Below is a small trained network, with its code and all its weights. Each question gives an input and a class and asks what happens when units are switched off, that is, made to give their printed mean instead of their output.

import numpy as np


def w(rows, s, z=0):
    codes = np.array(rows[::2]) - 128.0
    scale = np.full(codes.shape[1], s)
    scale[-1] = z or s
    return codes * scale


def f(y):
    return np.maximum(y, 0)


def log_softmax(a):
    a = a - a.max(-1, keepdims=True)
    return a - np.log(np.exp(a).sum(-1, keepdims=True))


def net(x, mask):
    res = np.array(x, float).reshape(1, 6) / 4 @ E
    y = f(res @ A[0][:, :-1].T + A[0][:, -1])
    res = res + np.where(mask, y, B[0][:, -1]) @ B[0][:, :-1]
    return log_softmax(res[-1] @ U[:, :-1].T + U[:, -1])


A, B = {}, {}
E = w([
[100,11,161,218],'x0',
[176,136,109,35],'x1',
[109,76,95,86],'x2',
[69,200,107,126],'x3',
[142,109,254,77],'x4',
[40,92,88,94],'x5',
],0.0065)
A[0] = w([
[110,129,144,170,87],'neuron 1',
[165,221,147,183,187],'neuron 2',
[128,153,143,85,118],'neuron 3',
[207,64,154,117,217],'neuron 4',
[126,178,136,176,164],'neuron 5',
[36,169,194,85,145],'neuron 6',
[244,148,175,154,158],'neuron 7',
[151,89,137,65,254],'neuron 8',
[76,131,153,142,83],'neuron 9',
[101,89,142,185,110],'neuron 10',
[126,74,76,125,123],'neuron 11',
[137,140,178,139,185],'neuron 12',
[129,87,122,182,77],'neuron 13',
[236,129,148,147,91],'neuron 14',
[65,30,141,249,122],'neuron 15',
[181,191,170,184,69],'neuron 16',
[144,95,133,82,236],'neuron 17',
[159,182,44,131,164],'neuron 18',
[170,193,74,123,110],'neuron 19',
[99,134,167,112,219],'neuron 20',
],0.014,0.0028)
B[0] = w([
[124,142,139,171,153],'neuron 1',
[216,125,74,228,201],'neuron 2',
[116,78,99,118,162],'neuron 3',
[121,47,144,72,205],'neuron 4',
[157,173,104,162,168],'neuron 5',
[199,125,99,30,184],'neuron 6',
[191,53,219,137,209],'neuron 7',
[84,60,138,99,192],'neuron 8',
[136,139,96,121,151],'neuron 9',
[99,114,119,186,181],'neuron 10',
[114,137,193,107,166],'neuron 11',
[161,163,146,105,172],'neuron 12',
[109,65,122,158,168],'neuron 13',
[135,49,180,95,184],'neuron 14',
[75,67,40,254,249],'neuron 15',
[176,174,189,198,183],'neuron 16',
[96,76,132,98,178],'neuron 17',
[60,209,65,94,199],'neuron 18',
[81,166,56,138,190],'neuron 19',
[162,104,101,92,169],'neuron 20',
],0.029,0.011)
U = w([
[74,49,142,253,94],'0',
[240,145,172,156,245],'1',
[160,147,122,58,3],'2',
[85,162,13,119,250],'3',
[150,25,176,40,169],'4',
[36,182,142,96,62],'5',
],0.0061,0.0031)

Each question gives the input, the list of numbers given to net, and the class t.
The units are the neurons (one row each of A and B). Each row of codes is followed by its name. A weight is (code - 128) times the scale printed after its matrix; where a second scale follows, it is the last column's (A, B and U).
mask holds one flag per neuron, in row order. A switched-off neuron (its flag False) gives its mean, the last column of its row in B, instead of its output. The means were averaged over made-up inputs and are rounded, as every weight is.
A unit's drop is (log p(t) with every unit on - log p(t) with that unit switched off) / (log p(t) with every unit on - log p(t) with every unit switched off).
The circuit of an input: a set's keep is (log p(t) with only the set's units on - log p(t) with every unit switched off) / (log p(t) with every unit on - log p(t) with every unit switched off). Starting from the 12 units with the biggest drops (on a tie, the unit counted first), units are removed one at a time, each time the one whose removal leaves the highest keep (on an exact tie, the one counted first), for as long as the keep stays at least 0.8.
circuit, biggest first: the units of the circuit, biggest drop first
unit that matters most: the unit with the biggest drop
top k neurons: the k neurons with the biggest drops, biggest first
drop of u: that unit's drop, to one decimal
input [-1,3,7,3,-3,8], class 5: circuit, biggest first	neuron 7; neuron 15; neuron 4; neuron 2
input [5,7,2,-8,0,5], class 4: unit that matters most	neuron 4
input [0,7,-6,-5,-3,8], class 5: circuit, biggest first	neuron 7; neuron 15; neuron 6; neuron 2
input [-5,8,0,0,-1,-2], class 3: top 2 neurons	neuron 19; neuron 18
input [-3,-8,7,5,3,0], class 2: circuit, biggest first	neuron 15; neuron 6; neuron 7
input [0,-4,-6,-8,1,-8], class 1: circuit, biggest first	neuron 16; neuron 7
input [-5,5,-8,0,2,2], class 1: circuit, biggest first	neuron 15; neuron 2
input [5,7,7,8,-5,6], class 5: top 2 neurons	neuron 11; neuron 2
input [-8,0,-4,8,8,4], class 2: top 2 neurons	neuron 6; neuron 15
input [-4,1,7,-7,-6,2], class 3: top 2 neurons	neuron 7; neuron 18
input [1,6,2,2,-3,2], class 5: top 2 neurons	neuron 15; neuron 2
input [-3,-5,1,1,7,-4], class 1: top 2 neurons	neuron 16; neuron 2
input [1,2,4,2,-2,0], class 5: drop of neuron 7	0.2
input [-1,-2,-8,3,6,-4], class 1: drop of neuron 17	0.0
input [-5,-8,6,1,5,-3], class 1: drop of neuron 4	0.1
input [5,4,-3,7,-2,-6], class 1: unit that matters most	neuron 15
input [-8,-6,5,-2,0,-4], class 3: drop of neuron 19	0.4
